Here is a tiny trained network, its code and every weight. The questions are about switching its units off for an input and a class, where a switched-off unit gives its printed mean instead of its output.

import numpy as np


def w(rows, s, z=0):
    codes = np.array(rows[::2]) - 128.0
    scale = np.full(codes.shape[1], s)
    scale[-1] = z or s
    return codes * scale


def f(y):
    return y / 2 * (1 + np.tanh(0.7978845608 * (y + 0.044715 * y**3)))


def log_softmax(a):
    a = a - a.max(-1, keepdims=True)
    return a - np.log(np.exp(a).sum(-1, keepdims=True))


def net(x, mask):
    res = np.array(x, float).reshape(1, 8) / 4 @ E
    y = f(res @ A[0][:, :-1].T + A[0][:, -1])
    res = res + np.where(mask, y, B[0][:, -1]) @ B[0][:, :-1]
    return log_softmax(res[-1] @ U[:, :-1].T + U[:, -1])


A, B = {}, {}
E = w([
[59,134,191,70,255,121,61],'x0',
[128,101,136,149,87,119,121],'x1',
[167,176,89,101,160,189,186],'x2',
[97,138,111,109,125,49,161],'x3',
[186,120,172,41,133,122,175],'x4',
[201,54,39,179,187,108,103],'x5',
[167,176,92,101,94,185,124],'x6',
[182,120,238,130,161,234,119],'x7',
],0.0096)
A[0] = w([
[146,144,83,194,139,85,149,176],'N0',
[94,139,180,59,121,127,101,81],'N1',
[116,198,78,233,76,122,168,162],'N2',
[141,183,126,123,81,54,107,189],'N3',
[142,74,37,221,124,102,92,135],'N4',
[186,151,168,147,99,183,179,143],'N5',
[176,219,152,109,97,175,148,239],'N6',
[134,128,109,48,98,61,145,252],'N7',
[130,179,104,51,188,101,153,99],'N8',
[88,65,39,195,69,149,119,170],'N9',
[213,100,127,106,124,159,102,193],'N10',
[118,228,69,149,76,149,154,93],'N11',
[114,181,130,106,16,119,147,181],'N12',
[86,78,168,111,79,60,158,127],'N13',
[74,83,153,125,179,201,140,82],'N14',
[159,129,175,77,121,134,167,25],'N15',
[230,142,134,70,151,112,130,191],'N16',
[69,147,131,178,178,83,121,173],'N17',
[167,117,195,85,140,162,162,104],'N18',
[93,49,248,119,146,169,12,178],'N19',
[111,96,197,82,62,60,180,107],'N20',
[69,197,105,112,219,93,98,225],'N21',
[171,117,64,100,176,56,137,196],'N22',
],0.011,0.0039)
B[0] = w([
[185,106,100,107,46,116,40,192],'N0',
[155,170,185,169,169,57,167,184],'N1',
[134,109,68,165,28,162,76,219],'N2',
[71,93,83,153,130,105,177,188],'N3',
[254,162,98,133,41,109,65,235],'N4',
[182,51,125,152,86,233,168,198],'N5',
[77,21,209,84,129,202,137,219],'N6',
[105,71,73,92,167,63,145,208],'N7',
[149,171,100,47,167,176,189,198],'N8',
[181,97,47,171,38,93,101,227],'N9',
[153,43,153,98,120,184,36,190],'N10',
[55,74,50,75,61,191,130,198],'N11',
[22,1,60,179,117,183,173,211],'N12',
[103,114,95,226,112,37,198,190],'N13',
[134,230,204,191,117,103,146,173],'N14',
[166,164,157,170,187,136,198,163],'N15',
[157,77,162,34,134,154,111,196],'N16',
[147,204,89,133,127,8,136,204],'N17',
[177,133,224,177,173,170,205,192],'N18',
[87,196,211,173,202,65,58,246],'N19',
[88,91,124,221,172,88,241,194],'N20',
[118,232,107,14,160,86,122,248],'N21',
[150,156,99,54,133,60,89,211],'N22',
],0.0078,0.013)
U = w([
[213,142,44,168,84,98,50,70],'0',
[174,95,121,17,160,111,60,102],'1',
[108,210,62,1,188,116,140,18],'2',
[59,211,201,132,216,94,50,200],'3',
[188,117,224,113,148,209,160,107],'4',
[43,104,81,106,82,186,94,212],'5',
[54,109,95,155,144,53,181,3],'6',
],0.01,0.0039)

Each question gives the input, the list of numbers given to net, and the class t.
The units are the neurons (one row each of A and B). Each row of codes is followed by its name. A weight is (code - 128) times the scale printed after its matrix; where a second scale follows, it is the last column's (A, B and U).
mask holds one flag per neuron, in row order. A switched-off neuron (its flag False) gives its mean, the last column of its row in B, instead of its output. The means were averaged over made-up inputs and are rounded, as every weight is.
A unit's drop is (log p(t) with every unit on - log p(t) with that unit switched off) / (log p(t) with every unit on - log p(t) with every unit switched off).
The circuit of an input: a set's keep is (log p(t) with only the set's units on - log p(t) with every unit switched off) / (log p(t) with every unit on - log p(t) with every unit switched off). Starting from the 12 units with the biggest drops (on a tie, the unit counted first), units are removed one at a time, each time the one whose removal leaves the highest keep (on an exact tie, the one counted first), for as long as the keep stays at least 0.8.
circuit, biggest first: the units of the circuit, biggest drop first
k most important neurons: the k neurons with the biggest drops, biggest first
drop of u: that unit's drop, to one decimal
input [5,4,-3,-1,5,-8,8,3], class 4: circuit, biggest first : (N18)
input [-3,5,5,-2,-1,6,8,5], class 4: 2 most important neurons : (N6, N5)
input [4,-5,2,4,5,0,-5,7], class 3: 2 most important neurons : (N19, N14)
input [-8,-3,0,5,-5,0,2,5], class 5: circuit, biggest first : (N11, N12)
input [5,-2,-1,8,-6,8,8,5], class 2: 4 most important neurons : (N21, N2, N9, N5)
input [-8,-6,-6,-3,7,2,8,-6], class 5: 2 most important neurons : (N12, N11)
input [0,-8,3,-2,-8,-3,-2,1], class 3: 2 most important neurons : (N12, N8)
input [0,-1,7,8,-4,-1,-1,-5], class 2: 2 most important neurons : (N21, N8)
input [-4,-1,-2,8,-1,-8,8,-4], class 5: 2 most important neurons : (N11, N2)
input [8,1,-7,8,-4,6,8,-3], class 2: 2 most important neurons : (N21, N2)
input [2,4,1,0,2,6,6,-1], class 1: 2 most important neurons : (N2, N16)
input [-7,2,-7,4,3,-3,3,-2], class 6: 2 most important neurons : (N20, N13)
input [3,4,0,6,0,2,-3,-1], class 2: 2 most important neurons : (N12, N21)
input [7,-1,-5,1,6,3,-2,8], class 3: circuit, biggest first : (N19)
input [2,-8,-4,5,7,3,-7,-1], class 2: drop of N21 : 0.2
input [0,4,-8,-6,1,6,-5,4], class 3: drop of N2 : 0.1
input [-5,-6,1,-6,3,2,8,0], class 5: drop of N6 : -0.1
